B:
1: [   3  -74   19  -54  -73  161  145 -144  -73 -106   88 -148   53 -104
   31    3 -261   43  -56  -87  -14  -29   22  112 -123]
2: [ 206 -135   69 -149    1  110  374 -352  131 -454  242   31   42  -41
  -69   20  -66  -70   42    4  167  -23 -177   61    4]
3: [ -41   37   -4   67  -73  111    8  -15  -80   78   67  -56   54  127
  -33  -67 -141  -41   23  -79   24   18  136  116 -184]
4: [ 170  -79  -67 -208  -26 -135  294  -46  267 -242   58  -25   58  -47
   46   54   78 -167   87   32  -18   63 -127  -93  155]
5: [ -64   73    8  134  -87  127  -47   37 -133  127  101  -76   53  268
  -96 -135 -183  -76   88  -75   29   20  184  134 -228]
6: [  11   33  -40   38  -66    9   56   68   41   39  109  -16   58  274
  -79  -88  -33 -173  138   -1   12   39   81   48  -75]
7: [  10  -93  -52 -174  -88   21  173  -56    1  -76  -45 -224   60 -334
  175   79 -216   80 -103  -95 -138   10    1   10    1]
8: [  31  -59   13 -204 -111   81  141  -16 -139  -50   68  -69   31  -28
    2   64 -254  -30   46   63  -37   36  -15   41   54]
9: [ -47   56  -72   -4 -100  -49  -27  140  -24  164  -76 -155   66   -4
   78  -29 -109  -44   24  -96 -119   68  165   12  -88]
10: [ 248 -164  -55 -305   15 -121  429 -187  361 -399  105   65   59 -168
   70  135  160 -152   43   69   29   48 -240  -93  233]
11: [ 232 -177    5 -255   17   14  439 -313  276 -454  187   79   50 -141
    7  105   60 -101   19   50  107   -5 -237  -11  137]
12: [   1  -41  -19  -76  -69   60  129  -48    2  -44   23 -132   56  -95
   65   14 -163   -8  -29  -71  -54    8   27   44  -59]
13: [ -32   14  -20   12  -86   60   32   25  -51   61   25 -135   53   42
   14  -50 -170  -34   19  -77  -51   26  114   62 -126]
14: [ -88  130  -58  107  -93  -14 -108  198  -53  257  -39 -105   58  236
   -5 -101  -89 -117   88  -85  -61   82  223   36 -156]
15: [ 417 -477 -156 -271 -466 -303  -53   61 -611   71  511 -144  251 -476
  -99 -381  -83  694  686  334 -134   66  418  283  -37]
16: [   3   -4  -16  -27  -72   55   98    0   -4  -39   56 -139   49   53
    0  -42 -178  -82   38  -65  -40   21   46   40  -77]
17: [-125   76  -35  121  -93  123  -89  100 -113  245   20  -57   56  209
  -15  -68 -147  -54    9  -83  -29   21  220  129 -223]
18: [-347  325  163  203  178  531   88 -141  138   54 -121  171  -91  608
  -73  217 -247 -511 -410 -226  206  -36 -105   76 -235]
19: [ -19   30  -26   25  -72   37   30   38  -22   56   40  -91   54   99
   -4  -53 -120  -74   48  -66  -23   37  111   57 -115]
20: [  17  -53  -13  -63  -56   91  155  -81   16  -84   80  -92   50  -14
   19    5 -160  -47  -12  -52  -11    0   11   63  -64]
21: [   3   60  -63   28  -67  -48   32  132   83   82   48  -28   56  263
  -38  -72   13 -195  140  -10  -23   71   93    4  -50]
22: [-165  131  -51   10  -66   33  -61  151  -22  251 -231 -178   36  -72
  177   77 -166  -55 -160 -177 -150   72  163  -11 -111]
23: [ -95 -111 -154  -95    1  103   98  -49  176  220  -30  309  103 -139
  195  246  250   28 -246   -4  -23   -2   85  118  -25]
24: [ 180  -41    6 -108  -12  -42  263 -124  213 -267  153   46   50  123
  -72  -15   60 -187  140   27  100   49  -97  -18   47]
25: [-130   95   17    2   -4  169  105  -13   52    6  -83 -136   -3   95
   66   77 -243 -187 -166 -150  -37    7  -14   10  -98]
26: [  43  -26  -79 -114  -66  -76  147   57  129  -32    0  -98   61  -10
   63   14  -25 -121   52  -20  -84   55    2  -44   48]
27: [  41  -39   -1  -29  -67   73  143  -53    1 -101  139  -99   53  103
  -51  -69 -162  -85   82  -27   11    5   21   64  -78]
28: [  22    2   -9 -104  -94   29   94   29  -62   -5   41  -81   44   52
   -5    5 -168  -72   70   11  -29   50   38   24  -11]
29: [ -53  -97 -104  -99  -37   76  127  -37  108   92    6  111   79  -91
  132  142   54   -7 -133  -17  -46   -6   49   87  -26]
30: [  -9  -31  -12  -32  -63   97   99  -62  -23  -19   58  -81   54  -16
   26   -3 -150  -15  -15  -67  -16    3   58   82 -102]
31: [ -63   31  -58    9  -73   40    3   56    0  149  -38  -42   64    7
   76   20  -57  -33  -41  -82  -59   42  138   58 -112]
32: [ -56   86  -57  108  -60   27  -44  126   15  199   59   55   62  336
  -67  -83   30 -160   99  -27   23   57  178   79 -149]
33: [ -58   24  -42   12  -95   49    2   53  -71  113  -13 -148   58   -8
   53  -37 -169   -3   -6  -92  -76   34  142   65 -132]
34: [ -85   62  -35   66  -95   63  -51   91  -98  178  -22 -134   59   76
   31  -51 -169  -25    6 -103  -69   41  183   81 -171]
35: [-135   73  -44   93 -105   96  -95  112 -136  251  -34 -130   59   95
   34  -59 -194   -6  -22 -114  -79   28  226  107 -210]
36: [-129   61  -54    4  -94   54  -63   86 -101  226 -154 -184   58 -159
  168   46 -193   68 -131 -161 -142   45  190   52 -157]
37: [ -51   71  -10  194  -47  146  -45   38  -25  171  203  195   68  537
 -190 -138   62 -190  155   18  147   20  186  179 -230]
38: [ 148  173  -15  -37   -1 -242   58   40  246  -36 -126   45   47   49
   44   27  259 -180  105  -73   66  189   67 -140   26]
39: [ -16  361  113    8  123  -29   69  -85  286  -57 -364   54  -36   34
  131  227  115 -281 -240 -256  140  182  -37 -188  -41]
40: [  -4  -69  -43 -143  -73   45  147  -79    5  -47  -56 -181   51 -305
  170   93 -197   76 -135 -112 -113   11   15   24  -36]
41: [ -61   86  -68   26  -94  -40  -51  157   -9  196  -78 -116   59   74
   63  -34  -74  -77   29  -89  -96   78  170    6  -97]
42: [ -90  111  -21  137  -99   66 -106  121 -124  227   23  -92   59  240
  -46 -118 -143  -71   83  -91  -19   54  235  102 -223]
43: [ -46  124  -71   60  -83  -80  -64  204   19  205  -59  -98   57  198
   17  -70  -28 -153  100  -68  -74   97  177  -12  -89]
44: [ -96  113  -53   85  -76    1  -85  148  -31  232  -55  -72   59  166
   28  -49  -62  -94   31  -93  -53   75  199   45 -154]
45: [  79  -26  -68 -118  -60  -92  183   53  164  -98   46  -91   56   67
   16  -11  -20 -185  109    8  -61   60  -34  -56   75]
46: [  94  238   42   94    5 -135  -47   -3  125   59 -117  115   41  144
  -10  -11  238 -128   78 -127  162  181  168  -54 -129]
47: [  10   23  -20    7  -76   20   61   33    0    8   69  -98   52  142
  -29  -71 -117 -104   96  -42  -16   40   81   43  -90]
48: [  41  -54  -27  -80  -63   39  162  -47   33  -98   76 -123   52  -21
   18  -10 -147  -57   28  -35  -30   12    1   37  -35]
49: [ -13   58  -50   72  -73   -3   11  130   35  104  108   -4   62  355
  -99 -111  -12 -203  166   -2   10   53  120   50 -100]
50: [ 127   24  -27 -105  -22 -119  168  -34  194 -129    0    4   53   -5
   37   34  101 -137   73  -25   28   98  -18  -71   47]
51: [ 230 -185   -3 -250   14   14  433 -301  268 -452  197   83   52 -122
   -2   96   70 -107   33   55  104   -5 -235   -3  141]
52: [ 102   51   -3  -69   39  -28  292   -8  336 -260  134   47   10  433
 -131  -11   53 -457  151   41   96   53 -185  -95  111]
53: [ -98   87  -16  175  -62  140 -120   44  -97  279   85  174   69  339
  -88  -63   38  -63   44  -33  100   34  257  184 -256]
54: [  37   20  159  -24  129  351  423 -388  252 -484  227  115  -38  385
 -180   86 -165 -400 -103  -48  274  -66 -318   57  -37]
55: [ -89  102  -46   42 -106    8  -82  152  -99  221  -72 -131   49   85
   43  -43 -144  -43   21  -86  -85   69  203   40 -135]
56: [ -18   93  -11  125  -81   41  -27  104  -45  106  125  -47   53  392
 -140 -165  -91 -182  184  -27   40   53  161   83 -172]
57: [ 139  223   35   43   -1 -182    6   -4  171  -12 -107   81   47  127
  -17  -17  239 -153  117 -101  141  188  116  -91  -72]
58: [  45   53  -99 -141  -93 -198   60  241  111  107  -66  -64   61  102
   58   19   33 -191  149   48 -125  132   56 -107  129]
59: [ 157  159   12  -10    4 -184   74  -18  221  -79  -63   88   44  109
   -6    2  245 -185  117  -66  127  166   52 -100  -10]
60: [  84  -33  -84 -117  -67 -108  177   79  171  -81   58  -84   56   85
   15  -18   -3 -182  133   22  -71   61  -27  -55   84]
61: [ 101  220   43   51    5 -145  -27  -33  137   37 -154   92   49   15
   43   28  231  -81   25 -142  138  181  151  -69 -109]
62: [-164  -47 -111  -67   57  204  139  -84  238  177  -71  329   60  -16
  183  308  187 -105 -345  -42    9  -24    3  104  -29]
63: [  42  -26 -123 -205  -81 -182  136  114  156    9 -153 -196   68 -269
  214   94  -29  -48  -25  -67 -201   95   13 -120  120]
64: [  -6  -52 -140 -153  -50  -87  122   64  173   98  -99   17   75 -183
  199  140  100  -35  -89  -24 -125   57   43  -31   65]
65: [-102 -158 -194 -180  -21   66  119  -32  170  227 -107  225  108 -355
  309  312  203  112 -321  -25 -124   -8   73   91   28]
66: [ 113   99  -54 -112  -15 -219   82   27  224  -11 -181    0   60 -168
  157  105  195  -74  -11  -98  -12  165   54 -133   52]
67: [  53  -49  -62  -71  -56  -27  151   25  115  -50  110  -24   68  129
  -21  -33  -16 -148  104   27  -20   31    4   15   10]
68: [ 289 -532 -319 -245 -383 -280 -104   82 -384  366  416  273  307 -535
   74 -153  370  723  431  352 -133   43  498  353  -35]
69: [-425  401  215  -55  240  565  262 -116  226 -100 -387   14 -184  428
   94  489 -497 -678 -654 -260   85   -4 -384 -132   21]
70: [-407  313  224  -79  271  617  386 -298  305 -271 -388 -103 -186  162
  186  526 -567 -584 -791 -362   63  -73 -462 -126   -9]
71: [ -68 -115 -250 -247   -6 -110  122   77  310  273 -239  254  114 -423
  393  377  376   46 -313  -15 -189   64   57  -36  153]
72: [ -50   29  -41   21  -87   47   15   52  -30  111    7 -106   57   61
   29  -37 -132  -45   14  -74  -55   36  127   62 -125]

[-697  357  216  -91   63  181  -10  121   -1  312 -154  316  341  315
  -90 -322   67 -281   27  126 -101   62   53  251  101 -157 -228  -30
  150  192   41]
10
[ 200 -306   -7  114   31   -9   71 -237  177  135    3  -31 -190   84
  109   89 -129  395  114  171  -10 -316   73 -193 -281  221  -94   -3
   70 -235  114]
5
[-220  -27  103 -175   41  209   52  109  123  354  -43   29  -38  132
  106 -260  174 -104  -23   25  269  -91   17  112  214 -185   -7  -71
 -131 -136 -228]
6
[-521  137   93 -189   36  259  168  254  -48  343  324  213   16  192
  245  175  299  147 -134   69  489  -32  -57  222 -120 -578 -308 -255
  378  485   84]
54
[  84 -108  -99  -32   79   -3   47  151  187   63   11 -116 -181  -67
   96   25  101  -18   31  -21  183 -195  -59  -94  139 -110   95  -42
  -86  -99  -15]
17
[-265 -221  147 -118  151  289  119  439  211  405  182   95 -220   81
  223  -69  387  203 -178   41  743 -167   44  122  280 -525  -15 -361
  -96  -20 -177]
37
[ 128 -185   -5  231   10  -85  124 -359   85   38   -6   93  -20  107
   76   60 -213  313  189  197 -311 -305  119 -208 -432  397 -103   24
  132 -125  281]
30
[ 142  -90  336  -16    0   94 -360  475 -277 -228  -62 -434 -408   95
 -497 -177  106  -87 -315 -186  344  250  331  498  111   87 -327  150
  377  125  263]
61
[-232  157   57 -147    5  122   29   25   47  230 -157   17  107  119
   -1 -366   93 -371   52  -20  -49  -19   10  132  217  -13   48   62
 -143 -105 -175]
26
[-313   78  131  -92   39  131   -7 -182  182  387 -295  161  186  272
  -12 -374  -89 -141  155  173 -193 -118   34   20   83  121  -79   79
 -116 -274 -164]
45
[-201  192  -71 -279   43   83  -59  271   96  151  -79 -134  -44   24
    9  -96  170 -350  -19  -91  220    6 -158  108  315 -328   -3   48
   -6   66 -147]
47
[  86   37 -122   79  -36  -93  130 -111  -52  -92   97  -36  -26  -25
   79  113  -28  -23   94   -7 -183 -147    0  -67 -247  135  -22   45
  169  140  253]
70
[ -73  144 -150 -206   49   16  -20  418   34  -24   90 -206 -173 -105
   43  110  245 -283  -86 -170  338   -9 -176   89  266 -418   28  -14
   81  234    2]
3
[-163  264 -149 -279    8   35  -20  251   31   67  -25 -161  -25  -36
   43  -42  174 -433   -6 -142  140   25 -202  100  269 -315   36   75
   22  155  -97]
16
[  48  -19   -5 -144   31   86  -23  261   63   72  -59 -228 -190  -49
  -23 -214  192 -288  -62 -140  249  -27    2  119  340 -125  124   28
 -160 -130 -160]
44
[-126  183 -118 -168   90   -9  -50  443   82  -31  -31 -163  -83 -106
  -35  -63  227 -418  -55 -165  221    9 -141   88  409 -327  114    0
  -52  133  -29]
31
[ 299   26 -201   46   -7 -190   -9   56   -5 -271  -45 -292 -162 -177
  -71    5  -15 -289   75 -161 -176  -96  -36  -72   46  191  153  167
  -23  -28  167]
36
[-139 -260  167   40  104  148   26 -237  336  464 -231  186    0  279
   83 -246 -131  309  156  304  -19 -312  110 -127  -42  174 -101  -49
 -148 -469 -132]
49
[-248  -31  132 -146   88  182  -44   59  241  390 -235   60   13  199
    1 -334   42  -95   45  113  125 -120   17   51  259  -73  -30   -2
 -175 -301 -248]
21
[ 164  -64  346   30   12   19 -467  361 -227 -270 -222 -437 -345  143
 -620 -186  -72  -70 -230 -105  119  242  333  434   53  265 -401  272
  432   45  335]
39
[-331 -141   96  441  260  -35  242  295  266   55   75  453  144   -9
   87  -56  122  219   48  189  -11 -353  184 -177   69  -44  137 -419
 -128   22  347]
23
[  10 -122  389  -16   53  113 -429  285  -79  -26 -262 -282 -292  247
 -510 -214  -83   86 -189   27  199  149  307  372   57  183 -444  191
  366  -70  200]
57
[-551  324  144 -200   56  167  -76  127   65  317 -247  151  247  258
 -101 -363   62 -376   38   69  -56   52  -15  208  252 -160 -145   57
   24   38 -114]
4
[  60  -40  -57  -11   17  -10   48  -27   84   57  -39  -77  -83    9
   45  -76   13  -80   75    7  -36 -154    9  -48    9   75   46   45
  -45 -109   20]
72
[ 246 -258    7  151   40  -78  -39 -289  209   63 -233  -80 -118   81
  -54 -115 -250  182  184  156 -268 -275  111 -203 -151  457  -14  147
  -71 -423   87]
55
[ 130   95 -170  -19  -99  -44  214   -7 -196 -143  280 -149  -98 -113
  178  147  151 -167    1 -163    8  -69  -36   51 -218  -25   44   17
  186  309  199]
1
[-281 -185  221  665  266 -135  137 -104  357   48 -317  565  350  136
 -145 -393 -247  212  265  371 -625 -416  366 -309  -35  589  134 -219
 -279 -398  407]
71
[ -40 -257  460  164   65  110 -313  -93   24  132 -329  -24 -138  393
 -428 -278 -285  379  -26  251  -97  -36  400  193 -220  475 -485  152
  309 -287  251]
59
[ -87 -232   41    3  148  121   74  401  184  169  203    4 -286   -6
  155  160  259  300 -137   39  596 -204   12   12  113 -399  -62 -282
   78   74   67]
18
[-212   82  231  -86    4  166  -94  125  -79  155 -125  -43   -6  205
 -172 -329   73 -189  -70   -8   62   72  174  293   96   41 -175   71
  108   -6    6]
50
